Here is a tiny trained network, its code and every weight. The questions are about switching its units off for an input and a class, where a switched-off unit gives its printed mean instead of its output.

import numpy as np


def w(rows, s, z=0):
    codes = np.array(rows[::2]) - 128.0
    scale = np.full(codes.shape[1], s)
    scale[-1] = z or s
    return codes * scale


def f(y):
    return y / 2 * (1 + np.tanh(0.7978845608 * (y + 0.044715 * y**3)))


def log_softmax(a):
    a = a - a.max(-1, keepdims=True)
    return a - np.log(np.exp(a).sum(-1, keepdims=True))


def net(x, mask):
    res = np.array(x, float).reshape(1, 8) / 4 @ E
    y = f(res @ A[0][:, :-1].T + A[0][:, -1])
    res = res + np.where(mask, y, B[0][:, -1]) @ B[0][:, :-1]
    return log_softmax(res[-1] @ U[:, :-1].T + U[:, -1])


A, B = {}, {}
E = w([
[73,26,220,41,113,97],'x0',
[96,200,171,46,166,121],'x1',
[92,64,196,87,238,67],'x2',
[148,121,188,70,169,139],'x3',
[94,172,254,156,132,191],'x4',
[133,158,59,47,182,168],'x5',
[238,212,157,151,61,88],'x6',
[232,171,18,157,35,132],'x7',
],0.0067)
A[0] = w([
[97,125,252,147,167,114,252],'neuron 1',
[151,124,146,154,137,123,28],'neuron 2',
[155,62,150,191,121,142,54],'neuron 3',
[117,100,111,156,93,72,58],'neuron 4',
[100,118,171,149,133,110,188],'neuron 5',
[177,98,115,108,175,116,109],'neuron 6',
[199,220,111,151,126,121,239],'neuron 7',
[152,112,93,114,180,110,86],'neuron 8',
[136,97,139,149,132,133,79],'neuron 9',
[129,121,129,111,126,145,58],'neuron 10',
[133,110,130,110,120,158,66],'neuron 11',
[70,144,132,180,165,166,130],'neuron 12',
[119,135,110,130,132,101,161],'neuron 13',
[136,118,122,141,117,112,129],'neuron 14',
],0.029,0.0026)
B[0] = w([
[115,208,168,5,103,143,251],'neuron 1',
[122,154,105,146,140,144,137],'neuron 2',
[121,217,124,176,115,116,175],'neuron 3',
[144,111,106,181,145,137,169],'neuron 4',
[126,172,160,98,140,134,176],'neuron 5',
[125,70,135,95,137,137,160],'neuron 6',
[127,195,107,255,131,125,241],'neuron 7',
[123,54,135,90,115,123,162],'neuron 8',
[160,165,128,137,136,133,143],'neuron 9',
[109,122,149,129,108,136,131],'neuron 10',
[112,145,156,116,144,117,135],'neuron 11',
[143,16,110,136,143,104,169],'neuron 12',
[148,101,142,123,136,124,140],'neuron 13',
[94,131,123,155,138,126,145],'neuron 14',
],0.025,0.027)
U = w([
[138,105,103,171,155,116,30],'0',
[115,174,198,19,124,151,253],'1',
[130,253,128,202,112,140,144],'2',
],0.006,0.0011)

Each question gives the input, the list of numbers given to net, and the class t.
The units are the neurons (one row each of A and B). Each row of codes is followed by its name. A weight is (code - 128) times the scale printed after its matrix; where a second scale follows, it is the last column's (A, B and U).
mask holds one flag per neuron, in row order. A switched-off neuron (its flag False) gives its mean, the last column of its row in B, instead of its output. The means were averaged over made-up inputs and are rounded, as every weight is.
A unit's drop is (log p(t) with every unit on - log p(t) with that unit switched off) / (log p(t) with every unit on - log p(t) with every unit switched off).
The circuit of an input: a set's keep is (log p(t) with only the set's units on - log p(t) with every unit switched off) / (log p(t) with every unit on - log p(t) with every unit switched off). Starting from the 12 units with the biggest drops (on a tie, the unit counted first), units are removed one at a time, each time the one whose removal leaves the highest keep (on an exact tie, the one counted first), for as long as the keep stays at least 0.8.
circuit, biggest first: the units of the circuit, biggest drop first
k most important neurons: the k neurons with the biggest drops, biggest first
drop when u is switched off: that unit's drop, to one decimal
input [-7,2,-5,-1,2,7,-2,-7], class 0: circuit, biggest first	neuron 12
input [6,0,-6,-7,-7,-3,-5,2], class 0: circuit, biggest first	neuron 7; neuron 1
input [-8,-7,-3,-1,-7,-5,-6,-5], class 0: circuit, biggest first	neuron 12; neuron 1
input [5,-1,-8,-7,4,6,-1,-3], class 0: circuit, biggest first	neuron 1; neuron 7
input [-8,1,-3,-4,6,5,-6,-8], class 1: 3 most important neurons	neuron 7; neuron 4; neuron 1
input [8,6,-8,7,-1,4,-6,6], class 1: 2 most important neurons	neuron 7; neuron 3
input [-3,8,-5,-6,4,1,-7,-1], class 0: drop when neuron 1 is switched off	0.5
input [-3,-7,-7,2,-4,8,-2,-7], class 0: drop when neuron 1 is switched off	1.4
input [-2,-1,-7,5,-7,1,-8,-7], class 0: drop when neuron 1 is switched off	1.4
input [-7,8,-3,0,8,2,-8,2], class 0: drop when neuron 12 is switched off	0.6
